Below is a small trained network, with its code and all its weights. Each question gives an input and a class and asks what happens when units are switched off, that is, made to give their printed mean instead of their output.

import numpy as np


def w(rows, s, z=0):
    codes = np.array(rows[::2]) - 128.0
    scale = np.full(codes.shape[1], s)
    scale[-1] = z or s
    return codes * scale


def norm(h):
    return h / np.sqrt((h * h).mean(-1, keepdims=True) + 1e-5)


def f(y):
    return y / 2 * (1 + np.tanh(0.7978845608 * (y + 0.044715 * y**3)))


def log_softmax(a):
    a = a - a.max(-1, keepdims=True)
    return a - np.log(np.exp(a).sum(-1, keepdims=True))


def net(x, mask):
    res = np.array(x, float).reshape(1, 7) / 4 @ E
    u = 0
    for l in range(2):
        y = f(norm(res) @ A[l][:, :-1].T + A[l][:, -1])
        res = res + np.where(mask[u : u + 12], y, B[l][:, -1]) @ B[l][:, :-1]
        u += 12
    return log_softmax(norm(res)[-1] @ U[:, :-1].T + U[:, -1])


A, B = {}, {}
E = w([
[79,114,153,138,191,103,86,146,155],'x0',
[132,107,120,190,158,132,206,112,184],'x1',
[228,232,201,195,100,172,56,198,220],'x2',
[126,128,128,128,129,127,128,124,128],'x3',
[32,151,254,152,102,229,178,121,79],'x4',
[102,155,155,128,55,44,160,146,145],'x5',
[96,207,92,64,153,140,165,139,171],'x6',
],0.0048)
A[0] = w([
[47,239,87,22,169,124,160,117,188,94],'L0N1',
[35,69,190,119,212,74,55,196,204,32],'L0N2',
[167,103,102,212,172,116,223,78,185,80],'L0N3',
[96,71,117,174,154,148,220,132,231,86],'L0N4',
[206,91,113,100,182,245,117,90,104,251],'L0N5',
[136,150,104,48,132,101,49,167,37,136],'L0N6',
[232,121,106,88,32,174,214,141,81,52],'L0N7',
[168,62,194,210,140,85,79,91,64,147],'L0N8',
[154,37,167,216,93,61,103,134,41,39],'L0N9',
[182,112,83,131,199,246,107,110,87,13],'L0N10',
[118,158,157,51,115,121,38,106,74,28],'L0N11',
[116,142,171,122,1,9,189,168,137,36],'L0N12',
],0.0066,0.002)
B[0] = w([
[189,115,53,121,57,237,133,129,154,254],'L0N1',
[104,204,76,109,105,124,64,15,104,201],'L0N2',
[140,184,107,141,100,108,77,169,51,188],'L0N3',
[141,154,89,148,73,131,87,169,53,185],'L0N4',
[66,125,100,131,133,64,109,164,187,239],'L0N5',
[149,157,97,177,119,101,131,151,98,213],'L0N6',
[110,210,125,133,193,141,46,13,118,179],'L0N7',
[148,205,61,85,109,189,165,125,172,199],'L0N8',
[165,140,53,86,112,246,139,154,160,192],'L0N9',
[13,131,105,126,21,109,73,164,177,187],'L0N10',
[138,172,102,201,129,135,154,198,69,162],'L0N11',
[2,110,64,132,121,98,53,195,196,214],'L0N12',
],0.0083,0.0041)
A[1] = w([
[114,141,136,150,137,119,104,9,129,73],'L1N1',
[116,68,112,82,136,115,178,118,93,125],'L1N2',
[85,121,179,150,113,164,154,122,109,64],'L1N3',
[73,135,154,119,106,172,108,128,124,101],'L1N4',
[163,133,76,105,124,96,98,144,152,253],'L1N5',
[129,154,115,204,106,116,156,161,72,52],'L1N6',
[117,184,125,107,148,124,114,147,99,86],'L1N7',
[87,117,82,110,147,127,140,105,90,129],'L1N8',
[99,86,84,137,137,120,129,133,107,163],'L1N9',
[122,66,125,130,161,164,66,132,116,41],'L1N10',
[100,153,160,123,110,182,151,140,113,140],'L1N11',
[156,145,187,163,163,130,90,139,184,137],'L1N12',
],0.011,0.0036)
B[1] = w([
[127,149,170,160,146,125,117,34,70,136],'L1N1',
[209,214,255,172,113,166,80,209,170,142],'L1N2',
[187,79,55,108,161,17,84,125,164,135],'L1N3',
[151,74,107,120,193,70,185,83,152,166],'L1N4',
[117,45,192,133,191,125,210,87,93,248],'L1N5',
[106,109,112,112,212,166,82,187,36,142],'L1N6',
[107,112,154,202,106,152,132,119,91,149],'L1N7',
[163,206,220,144,71,134,86,154,176,173],'L1N8',
[117,139,190,145,133,142,137,142,165,169],'L1N9',
[196,164,59,129,15,57,92,207,204,120],'L1N10',
[206,53,93,141,178,60,158,113,111,159],'L1N11',
[85,161,201,59,20,143,163,140,79,157],'L1N12',
],0.0072,0.011)
U = w([
[153,171,242,120,62,148,135,169,141,136],'0',
[41,115,78,136,90,82,87,170,203,111],'1',
[199,135,50,107,100,209,153,125,168,114],'2',
[187,55,148,129,206,41,159,92,113,131],'3',
[127,158,98,188,137,131,97,190,23,102],'4',
[109,200,127,130,125,127,70,4,111,110],'5',
[96,111,143,160,144,160,154,114,119,250],'6',
[122,98,142,46,151,141,71,121,108,61],'7',
],0.014,0.012)

Each question gives the input, the list of numbers given to net, and the class t.
The units are the neurons (one row each of A and B). Each row of codes is followed by its name. A weight is (code - 128) times the scale printed after its matrix; where a second scale follows, it is the last column's (A, B and U).
mask holds one flag per neuron, layer by layer. A switched-off neuron (its flag False) gives its mean, the last column of its row in B, instead of its output. The means were averaged over made-up inputs and are rounded, as every weight is.
A unit's drop is (log p(t) with every unit on - log p(t) with that unit switched off) / (log p(t) with every unit on - log p(t) with every unit switched off).
The circuit of an input: a set's keep is (log p(t) with only the set's units on - log p(t) with every unit switched off) / (log p(t) with every unit on - log p(t) with every unit switched off). Starting from the 12 units with the biggest drops (on a tie, the unit counted first), units are removed one at a time, each time the one whose removal leaves the highest keep (on an exact tie, the one counted first), for as long as the keep stays at least 0.8.
circuit, biggest first: the units of the circuit, biggest drop first
unit that matters most: the unit with the biggest drop
top k neurons: the k neurons with the biggest drops, biggest first
k most important neurons of layer l: the k neurons of layer l with the biggest drops, biggest first
input [-8,2,-5,8,-2,1,5], class 5: circuit, biggest first	(L0N7)
input [-8,6,0,1,2,-2,-7], class 5: top 2 neurons	(L0N7, L0N1)
input [3,0,-8,7,-3,8,3], class 0: circuit, biggest first	(L1N2, L1N8)
input [7,-5,-6,-6,-8,7,5], class 3: 2 most important neurons of layer 1	(L1N5, L1N12)
input [2,-4,4,-4,1,6,-6], class 1: 2 most important neurons of layer 0	(L0N12, L0N1)
input [2,-5,8,-5,-2,-6,6], class 0: circuit, biggest first	(L1N12, L0N8)
input [-5,1,3,0,7,-2,-5], class 3: top 2 neurons	(L1N11, L0N1)
input [-6,4,-1,-1,6,7,-4], class 1: top 3 neurons	(L0N12, L1N5, L0N2)
input [6,-7,-8,-7,-6,-4,5], class 0: 2 most important neurons of layer 1	(L1N8, L1N2)
input [1,-8,0,1,3,-4,6], class 4: top 3 neurons	(L0N11, L0N6, L1N6)
input [-8,-1,3,-1,-4,-6,0], class 5: 2 most important neurons of layer 0	(L0N7, L0N12)
input [2,-6,1,-5,-5,0,2], class 4: 2 most important neurons of layer 0	(L0N11, L0N6)
input [-6,8,-3,3,4,3,6], class 4: 2 most important neurons of layer 0	(L0N4, L0N3)
input [1,-7,-3,-1,-4,-6,-8], class 2: top neuron	(L0N9)
input [-7,6,-5,-1,3,-7,7], class 1: circuit, biggest first	(L0N10, L0N5)
input [7,7,2,2,-7,3,-7], class 2: 2 most important neurons of layer 0	(L0N9, L0N8)
input [5,-3,4,1,3,-7,-6], class 1: circuit, biggest first	(L0N10, L0N5)
input [6,-7,-5,6,7,1,-6], class 3: 2 most important neurons of layer 0	(L0N1, L0N4)
input [6,8,-8,-1,4,-1,-2], class 0: circuit, biggest first	(L1N8, L1N2)
input [-1,-2,7,-3,-7,-2,6], class 0: circuit, biggest first	(L1N12, L0N8, L0N2)
input [-5,-3,0,-4,8,6,6], class 3: unit that matters most	L1N11
input [6,-2,-7,0,-6,2,0], class 0: top 3 neurons	(L1N2, L1N8, L0N7)
input [-5,6,0,-1,-1,2,4], class 4: 2 most important neurons of layer 0	(L0N3, L0N4)
